Below is a small trained network, with its code and all its weights. Each question gives an input and a class and asks what happens when units are switched off, that is, made to give their printed mean instead of their output.

import numpy as np


def w(rows, s, z=0):
    codes = np.array(rows[::2]) - 128.0
    scale = np.full(codes.shape[1], s)
    scale[-1] = z or s
    return codes * scale


def f(y):
    return y / 2 * (1 + np.tanh(0.7978845608 * (y + 0.044715 * y**3)))


def log_softmax(a):
    a = a - a.max(-1, keepdims=True)
    return a - np.log(np.exp(a).sum(-1, keepdims=True))


def net(x, mask):
    res = np.array(x, float).reshape(1, 8) / 4 @ E
    y = f(res @ A[0][:, :-1].T + A[0][:, -1])
    res = res + np.where(mask, y, B[0][:, -1]) @ B[0][:, :-1]
    return log_softmax(res[-1] @ U[:, :-1].T + U[:, -1])


A, B = {}, {}
E = w([
[103,82,196,118,135,115,98,108,148,108,139,83],'x0',
[106,180,156,26,173,209,53,193,115,134,194,106],'x1',
[70,175,59,204,8,149,43,124,189,221,109,89],'x2',
[120,168,155,118,74,135,149,95,144,85,139,129],'x3',
[137,103,126,133,125,143,93,159,159,128,121,196],'x4',
[119,110,171,124,83,146,132,114,115,97,131,77],'x5',
[120,135,140,104,58,154,165,118,120,104,133,116],'x6',
[132,97,62,137,101,147,127,153,97,132,148,145],'x7',
],0.012)
A[0] = w([
[152,140,102,147,112,175,169,185,119,48,104,140,155],'N0',
[104,178,123,74,188,252,81,174,157,102,210,88,12],'N1',
[213,84,131,79,203,102,150,75,37,1,115,192,135],'N2',
[37,170,47,175,49,119,22,93,187,191,44,75,167],'N3',
[192,71,112,165,95,57,127,42,126,93,73,149,6],'N4',
[150,23,123,241,93,52,223,70,167,131,44,150,66],'N5',
[226,212,132,139,157,127,107,122,159,107,115,72,66],'N6',
],0.0076,0.0023)
B[0] = w([
[187,128,173,130,106,114,115,116,153,114,66,118,147],'N0',
[145,141,27,78,182,193,87,90,180,102,193,126,203],'N1',
[54,74,175,136,112,46,175,67,92,190,54,177,230],'N2',
[47,64,198,126,66,163,176,67,120,118,100,174,251],'N3',
[148,151,26,111,66,250,126,111,113,86,172,70,175],'N4',
[215,162,52,52,209,142,118,126,163,153,186,132,216],'N5',
[86,41,102,95,122,213,157,152,108,110,135,70,139],'N6',
],0.011,0.02)
U = w([
[19,20,198,177,124,84,178,93,76,194,3,168,2],'0',
[209,204,73,64,216,169,87,162,132,129,199,87,254],'1',
],0.0062,0.00028)

Each question gives the input, the list of numbers given to net, and the class t.
The units are the neurons (one row each of A and B). Each row of codes is followed by its name. A weight is (code - 128) times the scale printed after its matrix; where a second scale follows, it is the last column's (A, B and U).
mask holds one flag per neuron, in row order. A switched-off neuron (its flag False) gives its mean, the last column of its row in B, instead of its output. The means were averaged over made-up inputs and are rounded, as every weight is.
A unit's drop is (log p(t) with every unit on - log p(t) with that unit switched off) / (log p(t) with every unit on - log p(t) with every unit switched off).
The circuit of an input: a set's keep is (log p(t) with only the set's units on - log p(t) with every unit switched off) / (log p(t) with every unit on - log p(t) with every unit switched off). Starting from all 7 units, units are removed one at a time, each time the one whose removal leaves the highest keep (on an exact tie, the one counted first), for as long as the keep stays at least 0.8.
circuit, biggest first: the units of the circuit, biggest drop first
unit that matters most: the unit with the biggest drop
k most important neurons: the k neurons with the biggest drops, biggest first
drop of u: that unit's drop, to one decimal
input [6,8,-8,2,1,3,-1,-2], class 0: 2 most important neurons	[N2 N5]
input [6,-7,-4,7,-3,-1,5,0], class 1: circuit, biggest first	[N5]
input [-6,6,6,-5,6,-2,-5,-6], class 0: 2 most important neurons	[N3 N5]
input [7,3,-1,-2,0,8,-1,-8], class 1: 2 most important neurons	[N3 N2]
input [7,-2,-1,5,-4,3,-6,6], class 1: 2 most important neurons	[N3 N2]
input [4,7,8,6,-2,-2,7,8], class 0: 2 most important neurons	[N3 N5]
input [-5,4,-5,-3,1,1,-2,6], class 0: 2 most important neurons	[N2 N5]
input [2,-8,-5,4,-8,2,-4,-8], class 1: 2 most important neurons	[N5 N4]
input [-3,5,-5,6,-4,1,-6,3], class 0: 3 most important neurons	[N2 N5 N4]
input [-6,-3,-2,0,-2,4,4,-1], class 1: 2 most important neurons	[N3 N5]
input [4,-6,5,-3,4,1,2,-2], class 1: 3 most important neurons	[N5 N2 N4]
input [-8,7,7,6,1,5,3,4], class 0: drop of N5	1.7
input [-7,6,-8,3,8,-3,8,2], class 0: drop of N4	0.0
input [5,6,-8,6,5,1,0,1], class 0: unit that matters most	N2
input [-5,7,8,-3,2,-2,2,-4], class 0: drop of N5	0.4
input [0,-7,3,5,-7,-3,-7,-5], class 1: drop of N5	0.5
